Here is a tiny trained network, its code and every weight. The questions are about switching its units off for an input and a target symbol, where a switched-off unit gives its printed mean instead of its output.

import numpy as np


def w(rows, s, z=0):
    codes = np.array(rows[::2]) - 128.0
    scale = np.full(codes.shape[1], s)
    scale[-1] = z or s
    return codes * scale


def norm(h):
    return h / np.sqrt((h * h).mean(-1, keepdims=True) + 1e-5)


def f(y):
    return y / 2 * (1 + np.tanh(0.7978845608 * (y + 0.044715 * y**3)))


def softmax(a):
    e = np.exp(a - a.max(-1, keepdims=True))
    return e / e.sum(-1, keepdims=True)


def log_softmax(a):
    a = a - a.max(-1, keepdims=True)
    return a - np.log(np.exp(a).sum(-1, keepdims=True))


def net(x, mask):
    ids = ['ΔΘΩγηπ'.index(c) for c in x.split()]
    T = len(ids)
    res = E[ids] + P[:T]
    r = norm(res)
    for j in range(3):
        rows = slice(3 * j, 3 * j + 3)
        q, k, v = (r @ M[0][rows].T for M in (Q, K, V))
        z = softmax(np.where(np.tri(T) > 0, q @ k.T / 3**0.5, -1e9)) @ v
        o = O[0][rows]
        res = res + np.where(mask[j], z, o[:, -1]) @ o[:, :-1]
    y = f(norm(res) @ A[0][:, :-1].T + A[0][:, -1])
    res = res + np.where(mask[3:7], y, B[0][:, -1]) @ B[0][:, :-1]
    return log_softmax(norm(res)[-1] @ U[:, :-1].T + U[:, -1])


Q, K, V, O, A, B = {}, {}, {}, {}, {}, {}
E = w([
[12,4,72,162,67],'Δ',
[101,136,58,101,100],'Θ',
[85,75,106,125,191],'Ω',
[123,94,49,41,240],'γ',
[129,91,155,119,38],'η',
[153,59,78,150,143],'π',
],0.015)
P = w([
[5,66,151,118,130],'0',
[59,106,119,79,97],'1',
[117,109,103,50,101],'2',
[161,131,66,74,83],'3',
[178,167,52,135,87],'4',
[209,173,47,175,120],'5',
[223,188,3,217,133],'6',
],0.0051)
Q[0] = w([
[10,206,85,114,159],'h1',
[127,122,171,103,161],'h1',
[143,39,40,103,101],'h1',
[118,96,59,75,134],'h2',
[89,97,66,108,106],'h2',
[72,232,172,106,167],'h2',
[153,146,117,114,200],'h3',
[30,129,64,203,93],'h3',
[142,154,178,120,142],'h3',
],0.013)
K[0] = w([
[40,73,178,153,137],'h1',
[114,129,87,96,164],'h1',
[227,122,173,184,66],'h1',
[195,110,102,200,96],'h2',
[246,96,143,77,96],'h2',
[74,109,196,116,109],'h2',
[187,121,111,154,127],'h3',
[122,151,75,71,198],'h3',
[89,123,94,113,152],'h3',
],0.013)
V[0] = w([
[95,109,208,169,153],'h1',
[234,141,127,176,76],'h1',
[137,158,131,109,190],'h1',
[114,182,80,135,170],'h2',
[147,74,81,250,104],'h2',
[200,133,79,182,144],'h2',
[196,172,126,86,218],'h3',
[176,153,113,155,109],'h3',
[81,156,124,116,152],'h3',
],0.013)
O[0] = w([
[101,30,210,92,198,81],'h1',
[89,254,206,138,108,118],'h1',
[206,51,178,140,99,53],'h1',
[139,48,60,147,171,112],'h2',
[124,108,152,81,60,254],'h2',
[199,21,122,67,35,180],'h2',
[128,125,94,70,235,76],'h3',
[210,84,66,83,108,82],'h3',
[96,60,176,111,132,130],'h3',
],0.0075,0.012)
A[0] = w([
[31,114,236,11,123,3],'n1',
[53,75,210,165,1,3],'n2',
[93,144,178,114,50,153],'n3',
[103,47,177,190,84,96],'n4',
],0.0061,0.0023)
B[0] = w([
[254,114,143,20,96,137],'n1',
[145,131,74,61,182,253],'n2',
[89,107,166,36,211,231],'n3',
[173,176,171,65,130,164],'n4',
],0.0075,0.004)
U = w([
[5,117,130,94,164,203],'Δ',
[111,164,53,188,118,148],'Θ',
[95,99,171,163,192,47],'Ω',
[127,154,79,120,255,88],'γ',
[83,239,199,114,198,253],'η',
[171,134,143,20,118,76],'π',
],0.0093,0.0023)

Each question gives the input, a string of symbols that net reads in full, and the target symbol t.
The units are the heads (3 rows each of Q, K, V and O) and the neurons (one row each of A and B). Each row of codes is followed by its name. A weight is (code - 128) times the scale printed after its matrix; where a second scale follows, it is the last column's (O, A, B and U).
mask holds one flag per unit, heads first, then neurons. A switched-off unit (its flag False) gives its mean, the last column of its rows in O or B, instead of its output. The means were averaged over made-up inputs and are rounded, as every weight is.
A unit's drop is (log p(t) with every unit on - log p(t) with that unit switched off) / (log p(t) with every unit on - log p(t) with every unit switched off).
The circuit of an input: a set's keep is (log p(t) with only the set's units on - log p(t) with every unit switched off) / (log p(t) with every unit on - log p(t) with every unit switched off). Starting from all 7 units, units are removed one at a time, each time the one whose removal leaves the highest keep (on an exact tie, the one counted first), for as long as the keep stays at least 0.8.
units of the circuit, in order: the units of the circuit, biggest drop first
k most important neurons: the k neurons with the biggest drops, biggest first
heads that matter: for each layer, one digit per head in row order, 1 if its drop is at least 0.15 and else 0, layers parted by /
drop when u is switched off: that unit's drop, to one decimal
input Θ Θ γ, target γ: heads that matter => 010
input γ π η γ Ω, target η: units of the circuit, in order => h1; h2
input Ω η η, target η: heads that matter => 010
input π γ Θ η Ω Ω, target η: heads that matter => 110
input η Θ γ, target η: units of the circuit, in order => h2
input Ω η Θ, target η: heads that matter => 010
input π γ η η Δ, target η: heads that matter => 110
input Θ Δ Θ Θ Θ γ Ω, target γ: heads that matter => 011
input Θ π Δ Ω Δ γ, target Θ: 2 most important neurons => n3; n2
input γ γ Θ, target γ: heads that matter => 011
input Θ π γ η η Θ, target η: drop when n1 is switched off => 0.0
input π π Ω, target π: drop when n1 is switched off => 0.4
input Θ π π π γ π Δ, target π: drop when h2 is switched off => 1.2
input γ γ Θ Δ π Δ, target π: most important neuron => n1
